Below is a small trained network, with its code and all its weights. Each question gives an input and a class and asks what happens when units are switched off, that is, made to give their printed mean instead of their output.

import numpy as np


def w(rows, s, z=0):
    codes = np.array(rows[::2]) - 128.0
    scale = np.full(codes.shape[1], s)
    scale[-1] = z or s
    return codes * scale


def f(y):
    return y / 2 * (1 + np.tanh(0.7978845608 * (y + 0.044715 * y**3)))


def log_softmax(a):
    a = a - a.max(-1, keepdims=True)
    return a - np.log(np.exp(a).sum(-1, keepdims=True))


def net(x, mask):
    res = np.array(x, float).reshape(1, 8) / 4 @ E
    y = f(res @ A[0][:, :-1].T + A[0][:, -1])
    res = res + np.where(mask, y, B[0][:, -1]) @ B[0][:, :-1]
    return log_softmax(res[-1] @ U[:, :-1].T + U[:, -1])


A, B = {}, {}
E = w([
[109,80,107,201,94,218,86,81],'x0',
[180,126,7,122,165,123,171,138],'x1',
[24,85,123,190,181,61,104,78],'x2',
[84,174,126,88,94,208,74,237],'x3',
[144,98,156,172,88,37,149,75],'x4',
[186,201,254,155,215,171,194,126],'x5',
[180,197,128,128,207,168,177,99],'x6',
[76,85,64,241,80,47,126,245],'x7',
],0.0075)
A[0] = w([
[137,118,110,139,194,56,176,87,196],'N1',
[143,155,73,122,105,111,146,248,220],'N2',
[82,144,181,153,113,92,123,166,109],'N3',
[34,100,114,147,153,144,83,127,174],'N4',
[112,101,119,156,135,100,161,124,3],'N5',
[110,82,158,134,83,98,86,117,55],'N6',
],0.012,0.0044)
B[0] = w([
[94,186,252,64,110,236,176,162,232],'N1',
[107,122,196,200,60,231,99,66,250],'N2',
[30,19,134,249,163,198,85,95,183],'N3',
[2,60,23,95,24,151,85,125,198],'N4',
[209,140,189,40,195,99,181,186,147],'N5',
[161,178,197,54,103,79,196,117,173],'N6',
],0.0064,0.011)
U = w([
[108,115,86,72,91,10,149,142,20],'0',
[146,128,65,146,209,26,130,152,3],'1',
[146,217,176,82,148,199,183,121,215],'2',
[78,78,84,187,95,150,123,96,221],'3',
],0.012,0.0044)

Each question gives the input, the list of numbers given to net, and the class t.
The units are the neurons (one row each of A and B). Each row of codes is followed by its name. A weight is (code - 128) times the scale printed after its matrix; where a second scale follows, it is the last column's (A, B and U).
mask holds one flag per neuron, in row order. A switched-off neuron (its flag False) gives its mean, the last column of its row in B, instead of its output. The means were averaged over made-up inputs and are rounded, as every weight is.
A unit's drop is (log p(t) with every unit on - log p(t) with that unit switched off) / (log p(t) with every unit on - log p(t) with every unit switched off).
The circuit of an input: a set's keep is (log p(t) with only the set's units on - log p(t) with every unit switched off) / (log p(t) with every unit on - log p(t) with every unit switched off). Starting from all 6 units, units are removed one at a time, each time the one whose removal leaves the highest keep (on an exact tie, the one counted first), for as long as the keep stays at least 0.8.
units of the circuit, in order: the units of the circuit, biggest drop first
most important unit: the unit with the biggest drop
k most important neurons: the k neurons with the biggest drops, biggest first
drop of u: that unit's drop, to one decimal
input [-6,-7,-7,-2,-1,-1,7,8], class 3: 2 most important neurons -> [N1 N3]
input [5,3,1,6,-3,6,0,2], class 3: 3 most important neurons -> [N1 N6 N5]
input [8,-7,-6,-6,2,-6,-6,3], class 0: units of the circuit, in order -> [N6 N2]
input [2,-4,2,-5,8,-4,-4,8], class 0: units of the circuit, in order -> [N6]
input [-3,-5,-5,5,-2,-8,2,0], class 3: 2 most important neurons -> [N1 N2]
input [4,-3,5,-8,2,-8,5,6], class 0: units of the circuit, in order -> [N5 N6]
input [5,-8,5,1,-3,6,5,-1], class 3: units of the circuit, in order -> [N1 N4]
input [6,-8,-3,1,3,-6,-7,-8], class 0: 2 most important neurons -> [N6 N2]
input [5,-8,-3,0,4,6,-2,3], class 3: 2 most important neurons -> [N3 N1]
input [7,7,2,4,-8,5,-1,-2], class 3: 4 most important neurons -> [N1 N6 N4 N5]
input [-3,3,-1,-2,-3,-3,7,6], class 2: drop of N4 -> 0.3
input [-3,-5,3,-6,7,-4,1,0], class 2: drop of N1 -> 0.6
input [8,6,0,-1,8,1,7,4], class 2: drop of N1 -> 0.2
input [1,0,1,-1,-1,-7,-6,-5], class 0: most important unit -> N2
